m =
161	135	169	131	153	155	186	61	144	139	139	109
122	127	140	139	133	122	133	156	163	167	139	171
121	112	130	101	197	165	160	117	126	117	151	166
153	168	150	148	169	172	121	189	197	138	167	152
152	159	146	130	161	189	138	143	182	141	150	120
130	165	156	155	167	144	150	172	178	119	187	164
147	159	136	135	143	132	154	134	164	145	135	190
Rows and columns are counted from 1.
(1, 1) -> 161
(2, 8) -> 156
(5, 4) -> 130
(5, 9) -> 182
(4, 3) -> 150
(5, 6) -> 189
(3, 12) -> 166
(7, 3) -> 136
(7, 5) -> 143
(4, 6) -> 172
(1, 12) -> 109
(1, 7) -> 186
(5, 5) -> 161
(5, 1) -> 152
(1, 2) -> 135
(1, 8) -> 61
(4, 1) -> 153
(1, 6) -> 155
(7, 8) -> 134
(3, 3) -> 130
(2, 2) -> 127
(7, 9) -> 164
(2, 6) -> 122
(7, 12) -> 190

a = ((29, 18, 21, 84, 83, 17, 87, 18, 88, 88), (35, 29, 31, 74, 74, 28, 76, 28, 77, 76), (37, 31, 34, 72, 71, 31, 73, 33, 73, 74), (32, 21, 25, 81, 80, 21, 83, 22, 84, 84), (31, 23, 26, 79, 79, 22, 83, 22, 83, 84), (62, 65, 64, 41, 43, 65, 40, 65, 40, 40), (62, 67, 66, 39, 39, 67, 38, 68, 37, 39), (40, 36, 39, 67, 66, 36, 69, 37, 68, 70))
Rows and columns are counted from 1.
(1, 1) => 29
(6, 1) => 62
(8, 2) => 36
(2, 2) => 29
(7, 6) => 67
(6, 3) => 64
(8, 4) => 67
(3, 2) => 31
(8, 6) => 36
(5, 9) => 83
(4, 4) => 81
(5, 8) => 22
(3, 1) => 37
(6, 7) => 40
(4, 2) => 21
(6, 6) => 65
(4, 7) => 83
(2, 8) => 28
(2, 9) => 77
(1, 3) => 21
(4, 1) => 32
(4, 10) => 84
(6, 4) => 41
(2, 6) => 28
(2, 4) => 74
(7, 8) => 68
(3, 4) => 72
(3, 7) => 73
(2, 1) => 35
(2, 7) => 76
(3, 5) => 71

W =
1.8,20.5,6.3,0.6,1.2,-1.7,0.0,7.9,0.5,16.4,-4.7,9.3,1.8,-15.1,-4.5,8.9
2.0,8.8,2.3,-3.7,27.8,0.2,-0.3,15.0,21.5,-6.5,2.5,5.5,-6.5,9.6,-3.0,8.7
1.8,7.8,-11.3,1.6,22.8,3.5,8.4,1.1,15.0,-8.3,22.5,-2.5,-15.7,-6.1,-2.4,-15.4
0.4,-11.8,10.6,0.7,-37.9,-6.8,-16.3,-5.2,-11.3,5.0,-1.1,5.1,-14.9,9.5,3.7,-23.6
7.2,-10.0,5.5,-14.6,27.2,-12.8,-8.1,-7.4,-10.8,-17.2,4.3,-1.9,0.5,-2.2,1.7,-6.9
-0.9,45.2,13.0,1.5,22.1,44.4,3.9,-3.2,2.5,-4.6,4.1,-4.0,4.2,10.7,3.8,6.8
7.9,-5.2,0.4,-3.7,-45.5,4.9,-1.7,1.9,-16.2,7.9,-22.7,2.6,8.2,-4.1,4.9,-14.3
6.3,16.1,4.6,11.2,19.8,-0.1,-2.3,-0.4,-7.4,-7.1,-7.5,1.3,2.3,-10.3,2.2,-0.2
-0.1,3.7,-5.2,2.4,-15.4,15.0,1.8,-0.7,-5.1,-5.8,-0.9,-5.1,-1.5,2.0,-2.6,16.4
-5.2,-4.6,0.2,12.8,54.6,-16.3,-5.3,-4.0,-3.8,-20.4,-21.1,1.5,-12.8,20.0,0.8,21.9
-2.4,2.2,1.6,-6.2,5.5,20.6,-5.6,-15.8,14.9,7.2,2.0,-4.1,3.9,20.2,3.0,28.9
8.8,3.9,0.4,-12.6,-40.3,-14.0,1.3,14.4,4.9,-11.7,13.5,-5.6,5.8,7.9,-2.2,11.8
Indices start at 1.
(1, 1) => 1.8
(8, 9) => -7.4
(1, 9) => 0.5
(3, 11) => 22.5
(8, 1) => 6.3
(10, 7) => -5.3
(12, 15) => -2.2
(8, 8) => -0.4
(7, 8) => 1.9
(11, 4) => -6.2
(6, 2) => 45.2
(1, 12) => 9.3
(10, 16) => 21.9
(5, 14) => -2.2
(5, 16) => -6.9
(9, 1) => -0.1
(1, 7) => 0.0
(1, 15) => -4.5
(11, 14) => 20.2
(2, 8) => 15.0
(10, 4) => 12.8
(2, 14) => 9.6
(10, 11) => -21.1
(6, 9) => 2.5
(2, 3) => 2.3
(10, 2) => -4.6
(5, 12) => -1.9
(6, 13) => 4.2
(11, 10) => 7.2
(11, 5) => 5.5
(3, 14) => -6.1
(2, 6) => 0.2
(11, 15) => 3.0
(4, 4) => 0.7
(3, 15) => -2.4
(11, 2) => 2.2

B =
[[ 24.5 -20.0 -20.1 -20.2  20.6 -22.2 -21.5  20.5  21.6]
 [-49.3  49.0  48.3  49.2 -48.6  45.8  48.4 -46.6 -49.2]]
Indices start at 1.
row 1 col 1	24.5
row 1 col 2	-20.0
row 2 col 4	49.2
row 2 col 3	48.3
row 1 col 8	20.5
row 2 col 9	-49.2
row 1 col 4	-20.2
row 2 col 2	49.0
row 1 col 6	-22.2
row 1 col 5	20.6

M =
4,3,4,6,3,0,4,4,4,4,3,1
3,6,4,6,2,3,4,3,3,4,3,1
4,6,5,5,2,1,4,4,4,3,7,2
4,7,5,5,3,2,3,4,3,4,3,2
3,3,4,6,2,1,4,4,4,4,7,1
3,7,4,3,2,0,4,4,4,4,7,1
Rows and columns are counted from 1.
(1, 1) -> 4
(4, 5) -> 3
(2, 6) -> 3
(6, 6) -> 0
(4, 3) -> 5
(5, 5) -> 2
(1, 10) -> 4
(2, 4) -> 6
(5, 6) -> 1
(4, 2) -> 7
(3, 7) -> 4
(1, 2) -> 3
(5, 7) -> 4
(6, 10) -> 4
(1, 11) -> 3
(3, 8) -> 4
(2, 12) -> 1
(1, 8) -> 4
(2, 7) -> 4
(4, 10) -> 4
(3, 12) -> 2
(2, 2) -> 6

arr =
-8.5,-9.4,11.1,-9.8,8.0,-10.3
27.8,26.4,-31.1,30.3,-29.7,29.5
35.9,32.6,-38.2,39.2,-40.0,38.2
-39.9,-38.2,43.8,-43.4,40.2,-43.1
-40.4,-41.0,42.7,-42.4,40.7,-44.0
-8.7,-5.3,11.0,-10.1,8.5,-9.8
32.8,30.5,-38.5,36.4,-35.6,36.8
Rows and columns are counted from 1.
(1, 1) => -8.5
(7, 1) => 32.8
(1, 2) => -9.4
(3, 5) => -40.0
(4, 6) => -43.1
(5, 5) => 40.7
(7, 4) => 36.4
(6, 4) => -10.1
(6, 3) => 11.0
(5, 3) => 42.7
(3, 3) => -38.2
(2, 1) => 27.8
(6, 2) => -5.3
(4, 5) => 40.2
(2, 5) => -29.7
(3, 1) => 35.9
(3, 2) => 32.6
(2, 4) => 30.3
(4, 2) => -38.2
(7, 5) => -35.6
(2, 6) => 29.5

data =
[[8817 5169 2471 8538 8802 8957 2039 9275 8856 2607 2324 3302 2354]
 [2171 2155 9218 1998 1765 1939 8906 2057 1956 9196 8996 9158 9319]
 [8895 9158 1953 9209 9015 9022 2097 8775 9009 2096 1940 2740 1900]]
Indices start at 1.
(1, 1) = 8817
(3, 10) = 2096
(1, 8) = 9275
(2, 3) = 9218
(2, 1) = 2171
(1, 7) = 2039
(1, 6) = 8957
(3, 2) = 9158
(3, 1) = 8895
(3, 6) = 9022
(2, 5) = 1765
(3, 8) = 8775
(3, 13) = 1900
(2, 13) = 9319
(2, 2) = 2155
(2, 9) = 1956
(2, 6) = 1939
